Below is a small trained network, with its code and all its weights. Each question gives an input and a class and asks what happens when units are switched off, that is, made to give their printed mean instead of their output.

import numpy as np


def w(rows, s, z=0):
    codes = np.array(rows[::2]) - 128.0
    scale = np.full(codes.shape[1], s)
    scale[-1] = z or s
    return codes * scale


def norm(h):
    return h / np.sqrt((h * h).mean(-1, keepdims=True) + 1e-5)


def f(y):
    return np.maximum(y, 0)


def log_softmax(a):
    a = a - a.max(-1, keepdims=True)
    return a - np.log(np.exp(a).sum(-1, keepdims=True))


def net(x, mask):
    res = np.array(x, float).reshape(1, 4) / 4 @ E
    u = 0
    for l in range(2):
        y = f(norm(res) @ A[l][:, :-1].T + A[l][:, -1])
        res = res + np.where(mask[u : u + 3], y, B[l][:, -1]) @ B[l][:, :-1]
        u += 3
    return log_softmax(norm(res)[-1] @ U[:, :-1].T + U[:, -1])


A, B = {}, {}
E = w([
[158,83,161,71,147,161,194,185,57,186,24,136],'x0',
[215,149,77,111,169,114,255,56,69,143,110,101],'x1',
[116,125,126,108,112,118,124,108,107,124,130,123],'x2',
[100,135,128,118,137,117,130,82,128,145,128,147],'x3',
],0.0096)
A[0] = w([
[254,249,96,158,191,4,241,16,178,39,98,45,113],'L0N1',
[114,17,224,99,153,90,70,155,120,154,2,189,64],'L0N2',
[200,93,181,116,208,120,181,115,92,206,86,129,2],'L0N3',
],0.0051,0.0037)
B[0] = w([
[123,140,114,119,62,181,42,94,109,46,107,175,254],'L0N1',
[132,127,164,47,131,137,126,185,249,104,90,127,200],'L0N2',
[142,107,122,126,101,90,217,139,89,164,146,101,181],'L0N3',
],0.013,0.0093)
A[1] = w([
[161,130,157,101,85,140,215,105,1,152,122,243,38],'L1N1',
[76,105,163,162,137,69,141,116,155,143,212,164,90],'L1N2',
[45,170,171,170,125,85,43,147,180,113,217,121,2],'L1N3',
],0.0066,0.00061)
B[1] = w([
[110,101,97,205,224,85,138,171,166,153,191,49,223],'L1N1',
[173,82,92,148,126,126,118,174,106,120,117,85,164],'L1N2',
[122,110,83,143,159,112,251,121,82,154,139,18,254],'L1N3',
],0.013,0.0077)
U = w([
[200,92,54,176,186,104,255,154,66,149,167,7,192],'0',
[126,210,209,133,141,114,48,85,92,232,140,157,34],'1',
[200,211,181,129,166,144,143,54,127,208,177,178,3],'2',
[144,129,254,23,125,137,141,209,192,142,65,150,124],'3',
[161,175,39,187,122,158,32,59,126,34,190,181,225],'4',
[75,203,152,154,152,130,91,111,100,189,102,215,41],'5',
[177,209,215,157,157,92,94,70,138,166,102,205,15],'6',
],0.01,0.0036)

Each question gives the input, the list of numbers given to net, and the class t.
The units are the neurons (one row each of A and B). Each row of codes is followed by its name. A weight is (code - 128) times the scale printed after its matrix; where a second scale follows, it is the last column's (A, B and U).
mask holds one flag per neuron, layer by layer. A switched-off neuron (its flag False) gives its mean, the last column of its row in B, instead of its output. The means were averaged over made-up inputs and are rounded, as every weight is.
A unit's drop is (log p(t) with every unit on - log p(t) with that unit switched off) / (log p(t) with every unit on - log p(t) with every unit switched off).
unit that matters most: the unit with the biggest drop
k most important neurons: the k neurons with the biggest drops, biggest first
drop of u: that unit's drop, to one decimal
input [-6,-6,7,-3], class 0: unit that matters most => L1N3
input [3,0,-7,-2], class 3: 2 most important neurons => [L0N2 L1N3]
input [0,2,7,4], class 4: 2 most important neurons => [L0N1 L1N3]
input [0,-7,-6,-2], class 0: 2 most important neurons => [L1N3 L0N1]
input [1,0,-7,3], class 3: 3 most important neurons => [L0N2 L1N3 L1N1]
input [6,0,8,0], class 3: 2 most important neurons => [L0N2 L1N3]
input [1,0,5,-5], class 3: 2 most important neurons => [L1N3 L1N1]
input [3,-1,-5,0], class 3: drop of L0N2 => 0.5
input [-5,4,5,1], class 4: drop of L0N2 => 0.0
input [2,0,6,6], class 3: drop of L0N2 => 0.7
input [-1,-7,3,0], class 0: drop of L0N1 => 0.2
